Below are the code and all the weights of a small trained network. Each question names an input and a target symbol and asks about switching units off, where a switched-off unit gives its printed mean instead of its output.

import numpy as np


def w(rows, s, z=0):
    codes = np.array(rows[::2]) - 128.0
    scale = np.full(codes.shape[1], s)
    scale[-1] = z or s
    return codes * scale


def f(y):
    return y / 2 * (1 + np.tanh(0.7978845608 * (y + 0.044715 * y**3)))


def softmax(a):
    e = np.exp(a - a.max(-1, keepdims=True))
    return e / e.sum(-1, keepdims=True)


def log_softmax(a):
    a = a - a.max(-1, keepdims=True)
    return a - np.log(np.exp(a).sum(-1, keepdims=True))


def net(x, mask):
    ids = ['βδζηλξπστψω'.index(c) for c in x.split()]
    T = len(ids)
    res = E[ids] + P[:T]
    u = 0
    for l in range(2):
        r = res
        for j in range(2):
            rows = slice(2 * j, 2 * j + 2)
            q, k, v = (r @ M[l][rows].T for M in (Q, K, V))
            z = softmax(np.where(np.tri(T) > 0, q @ k.T / 2**0.5, -1e9)) @ v
            o = O[l][rows]
            res = res + np.where(mask[u + j], z, o[:, -1]) @ o[:, :-1]
        u += 2
        y = f(res @ A[l][:, :-1].T + A[l][:, -1])
        res = res + np.where(mask[u : u + 12], y, B[l][:, -1]) @ B[l][:, :-1]
        u += 12
    return log_softmax(res[-1] @ U[:, :-1].T + U[:, -1])


Q, K, V, O, A, B = {}, {}, {}, {}, {}, {}
E = w([
[11,179,122,96,156,117,16,98,143,105,84,126],'β',
[90,199,139,156,201,114,148,112,58,135,104,213],'δ',
[93,73,53,143,99,89,47,168,181,171,77,73],'ζ',
[105,51,142,144,185,143,73,187,124,102,226,213],'η',
[100,100,151,127,122,159,168,141,54,176,76,110],'λ',
[102,168,219,198,204,38,60,104,176,80,113,40],'ξ',
[130,173,99,185,85,255,53,89,202,172,91,175],'π',
[148,102,183,241,95,188,61,127,183,237,112,74],'σ',
[224,168,93,110,203,71,112,156,190,195,171,151],'τ',
[233,149,116,172,120,120,169,134,72,64,174,169],'ψ',
[133,125,93,106,75,83,56,31,65,237,225,108],'ω',
],0.0065)
P = w([
[110,113,121,81,88,97,121,36,146,130,139,157],'0',
[151,71,88,145,204,150,101,5,98,140,131,115],'1',
[166,129,113,124,98,95,51,131,61,159,103,127],'2',
[162,118,80,156,198,153,63,107,68,155,132,96],'3',
[108,103,185,144,83,74,144,106,189,200,113,231],'4',
[68,186,113,205,121,159,117,158,108,167,196,76],'5',
[108,196,179,135,54,78,105,223,114,182,150,161],'6',
[173,105,70,220,254,199,70,139,60,133,114,99],'7',
[142,168,172,172,138,139,96,203,146,130,116,167],'8',
[115,177,106,226,173,182,99,222,80,169,183,89],'9',
[100,164,200,196,48,92,129,217,122,177,148,205],'10',
],0.0054)
Q[0] = w([
[153,164,128,180,119,103,26,101,123,192,137,128],'L0H0',
[153,100,126,85,99,142,180,144,116,2,130,145],'L0H0',
[102,144,176,113,51,84,162,147,173,135,137,169],'L0H1',
[91,199,112,130,104,146,162,190,132,129,187,79],'L0H1',
],0.037)
K[0] = w([
[161,136,166,179,147,203,202,244,78,93,126,182],'L0H0',
[172,172,57,79,77,87,24,35,201,138,143,73],'L0H0',
[141,108,44,172,235,203,100,91,66,108,151,40],'L0H1',
[180,175,138,145,105,132,2,253,52,141,97,114],'L0H1',
],0.024)
V[0] = w([
[156,160,83,172,138,81,53,132,184,91,174,161],'L0H0',
[114,249,79,187,146,81,145,84,117,159,54,146],'L0H0',
[69,159,36,45,157,141,102,161,159,138,62,175],'L0H1',
[136,102,100,161,49,228,108,136,113,88,168,230],'L0H1',
],0.012)
O[0] = w([
[96,132,22,154,128,56,152,148,137,58,157,167,13],'L0H0',
[144,242,73,89,122,76,126,84,133,175,60,90,255],'L0H0',
[111,143,2,136,109,169,128,182,163,180,84,197,102],'L0H1',
[67,143,146,117,216,64,166,132,145,224,76,108,134],'L0H1',
],0.0056,0.0022)
A[0] = w([
[124,121,120,108,146,182,158,149,219,61,52,127,29],'L0N0',
[175,156,124,79,135,192,209,149,214,50,122,116,36],'L0N1',
[152,80,81,36,100,147,215,167,181,79,79,78,54],'L0N2',
[128,88,124,49,111,182,185,150,190,60,97,61,50],'L0N3',
[179,103,100,62,164,129,184,121,174,122,123,138,52],'L0N4',
[136,134,131,94,174,145,163,144,189,63,94,124,41],'L0N5',
[145,85,131,100,151,162,208,206,133,92,138,134,79],'L0N6',
[129,134,101,89,100,123,243,143,108,50,125,78,65],'L0N7',
[198,101,108,107,122,132,228,192,174,97,66,37,30],'L0N8',
[119,130,72,95,143,95,254,148,116,104,135,107,83],'L0N9',
[124,109,113,121,134,163,176,59,213,105,121,116,66],'L0N10',
[161,142,135,99,131,147,155,182,215,61,106,101,2],'L0N11',
],0.011,0.0057)
B[0] = w([
[104,53,184,84,126,17,143,116,9,116,233,56,22],'L0N0',
[68,77,124,137,165,14,97,164,94,176,112,110,33],'L0N1',
[128,193,176,126,145,41,82,76,150,141,115,79,38],'L0N2',
[100,176,85,72,165,122,211,146,99,172,143,154,28],'L0N3',
[196,149,94,146,102,153,217,141,154,94,223,105,5],'L0N4',
[69,99,65,142,55,83,56,91,93,148,186,144,2],'L0N5',
[79,231,96,130,127,97,69,58,147,178,96,108,71],'L0N6',
[112,193,145,65,167,135,79,124,162,254,68,86,30],'L0N7',
[9,162,169,106,133,244,40,31,104,91,229,217,19],'L0N8',
[212,116,229,127,87,225,131,100,126,73,193,99,50],'L0N9',
[140,159,73,159,45,173,42,182,142,122,34,167,8],'L0N10',
[83,110,131,93,122,113,80,111,58,220,140,151,29],'L0N11',
],0.0067,0.00099)
Q[1] = w([
[98,158,193,96,29,77,157,167,178,140,143,178],'L1H0',
[177,49,135,121,154,87,106,49,136,125,61,197],'L1H0',
[121,169,199,209,216,122,112,168,202,83,103,103],'L1H1',
[90,151,102,113,35,135,90,27,118,126,253,83],'L1H1',
],0.03)
K[1] = w([
[149,120,57,167,239,196,90,112,68,118,141,50],'L1H0',
[87,92,123,125,116,152,236,5,220,120,140,131],'L1H0',
[65,122,92,123,21,90,44,163,2,185,175,71],'L1H1',
[203,123,119,127,189,54,244,207,88,63,103,177],'L1H1',
],0.026)
V[1] = w([
[46,69,114,197,53,123,67,138,215,138,121,8],'L1H0',
[162,141,128,48,224,108,20,155,245,133,245,180],'L1H0',
[123,141,120,120,113,144,85,126,126,185,199,110],'L1H1',
[130,119,155,105,151,151,85,163,175,93,99,108],'L1H1',
],0.012)
O[1] = w([
[147,107,158,225,60,77,96,72,48,109,28,174,95],'L1H0',
[3,103,102,218,89,159,243,76,153,144,206,62,75],'L1H0',
[117,122,112,134,124,105,63,70,122,149,181,104,252],'L1H1',
[116,151,124,165,153,164,127,150,150,102,119,102,33],'L1H1',
],0.0058,0.0045)
A[1] = w([
[126,165,154,68,128,125,171,63,92,84,100,124,99],'L1N0',
[129,75,161,134,163,113,86,169,118,117,117,179,99],'L1N1',
[132,69,124,45,80,181,187,105,81,109,95,93,109],'L1N2',
[122,72,135,96,124,74,101,154,188,106,100,28,57],'L1N3',
[72,149,114,139,148,103,190,89,117,126,112,138,76],'L1N4',
[160,115,136,186,104,80,127,125,93,130,106,161,2],'L1N5',
[160,171,80,115,86,99,126,102,180,115,103,56,28],'L1N6',
[128,198,77,131,146,106,150,87,108,90,153,189,134],'L1N7',
[118,112,52,97,113,84,157,99,135,82,111,136,94],'L1N8',
[252,135,118,164,93,104,189,91,111,77,162,116,148],'L1N9',
[107,104,126,51,176,43,188,129,93,49,155,108,35],'L1N10',
[38,154,130,65,121,141,65,102,121,40,93,120,71],'L1N11',
],0.012,0.0054)
B[1] = w([
[123,156,161,153,152,116,98,195,51,132,112,99,149],'L1N0',
[75,129,159,169,124,154,99,186,129,128,183,131,253],'L1N1',
[130,142,155,187,141,102,180,159,99,187,141,178,157],'L1N2',
[171,99,108,199,87,64,146,161,129,134,66,91,137],'L1N3',
[99,148,146,32,142,151,44,195,134,87,106,118,189],'L1N4',
[154,163,122,155,186,150,145,78,216,129,132,111,196],'L1N5',
[107,134,153,199,163,110,178,110,81,132,104,206,135],'L1N6',
[137,107,113,123,121,105,122,145,82,120,127,240,226],'L1N7',
[146,129,130,169,121,81,82,101,109,62,138,134,143],'L1N8',
[130,142,108,56,114,130,226,120,133,107,120,96,244],'L1N9',
[157,115,144,153,86,172,116,135,150,143,145,69,136],'L1N10',
[47,148,123,7,128,157,159,144,155,98,105,54,121],'L1N11',
],0.011,0.0034)
U = w([
[125,63,129,93,95,45,82,3,34,161,213,112,183],'β',
[169,160,153,94,125,132,76,176,99,78,102,153,111],'δ',
[170,121,142,108,100,142,192,140,110,43,154,121,59],'ζ',
[160,133,198,126,119,177,130,133,147,212,105,41,239],'η',
[82,173,127,136,173,108,168,148,83,213,69,164,208],'λ',
[129,160,109,151,101,223,98,62,209,119,83,183,49],'ξ',
[188,136,43,78,154,91,161,173,209,139,166,123,155],'π',
[124,50,15,168,8,141,112,171,134,128,41,152,78],'σ',
[64,82,104,180,135,148,149,167,168,89,220,161,124],'τ',
[127,166,213,196,197,49,124,99,157,30,116,78,3],'ψ',
[29,129,152,97,151,118,128,121,152,80,94,76,4],'ω',
],0.0063,0.0038)

Each question gives the input, a string of symbols that net reads in full, and the target symbol t.
The units are the heads (2 rows each of Q, K, V and O) and the neurons (one row each of A and B). Each row of codes is followed by its name. A weight is (code - 128) times the scale printed after its matrix; where a second scale follows, it is the last column's (O, A, B and U).
mask holds one flag per unit, layer by layer, with each layer's heads first. A switched-off unit (its flag False) gives its mean, the last column of its rows in O or B, instead of its output. The means were averaged over made-up inputs and are rounded, as every weight is.
A unit's drop is (log p(t) with every unit on - log p(t) with that unit switched off) / (log p(t) with every unit on - log p(t) with every unit switched off).
The circuit of an input: a set's keep is (log p(t) with only the set's units on - log p(t) with every unit switched off) / (log p(t) with every unit on - log p(t) with every unit switched off). Starting from the 12 units with the biggest drops (on a tie, the unit counted first), units are removed one at a time, each time the one whose removal leaves the highest keep (on an exact tie, the one counted first), for as long as the keep stays at least 0.8.
circuit, biggest first: the units of the circuit, biggest drop first
top k neurons in layer l: the k neurons of layer l with the biggest drops, biggest first
heads that matter: for each layer, one digit per head in row order, 1 if its drop is at least 0.15 and else 0, layers parted by /
input λ η σ ψ λ π π δ, target δ: circuit, biggest first => (L1H0)
input δ λ ω π η π, target τ: heads that matter => 10 / 00
input λ ξ σ τ β ψ, target ζ: circuit, biggest first => (L1N9; L0N9; L0H0)
input σ δ η ω ζ π λ π, target ξ: circuit, biggest first => (L1H0; L1N5; L0H1)
input δ η τ τ π λ π ξ δ ξ, target λ: heads that matter => 11 / 00
input λ η ω τ η τ ω β, target ω: heads that matter => 01 / 10
input ξ β τ, target ζ: circuit, biggest first => (L1N9; L0H1; L1H0)
input λ λ σ ψ τ λ π, target η: heads that matter => 11 / 00
input σ δ π ω, target λ: heads that matter => 10 / 11
input δ δ λ ω ω, target π: heads that matter => 00 / 10
input ξ ξ τ ω δ λ ω ψ, target π: heads that matter => 00 / 10
input λ δ ζ π λ π ω ξ β δ η, target ζ: heads that matter => 01 / 00
input π λ λ ξ ω δ δ, target ζ: circuit, biggest first => (L0H1; L1N9)
input β π λ η λ λ ω δ λ ζ ζ, target π: top neuron in layer 1 => (L1N1)
input σ δ ξ, target ψ: heads that matter => 00 / 10
input δ λ ω η τ σ τ, target τ: circuit, biggest first => (L0H0; L1H0)
input ψ λ π ω λ λ ψ λ λ ξ, target η: heads that matter => 01 / 10
input λ λ ξ τ, target δ: heads that matter => 10 / 10
input σ η η ξ, target ψ: circuit, biggest first => (L1H0; L1N5; L0H1)
input δ λ ω ω ζ λ ω λ, target ξ: heads that matter => 01 / 10
input δ λ π τ ω τ β ψ ζ ω π, target π: heads that matter => 10 / 10
input ψ ζ ω ω ω, target ξ: circuit, biggest first => (L1N5; L1H0)
input η ω λ λ η ω, target τ: circuit, biggest first => (L0H0)
input δ ω δ λ ω ψ, target π: circuit, biggest first => (L1H0; L0H0)
input δ σ ζ δ τ σ, target ξ: circuit, biggest first => (L1H0; L1N5; L0H1)
input ψ λ ω β, target η: circuit, biggest first => (L0H1; L1H0; L1N7; L0H0)
input ω π σ β, target ω: circuit, biggest first => (L1N11)
input ζ σ ω τ λ η, target β: top 2 neurons in layer 1 => (L1N5; L1N4)
input π λ π δ δ β, target λ: top 2 neurons in layer 1 => (L1N6; L1N7)
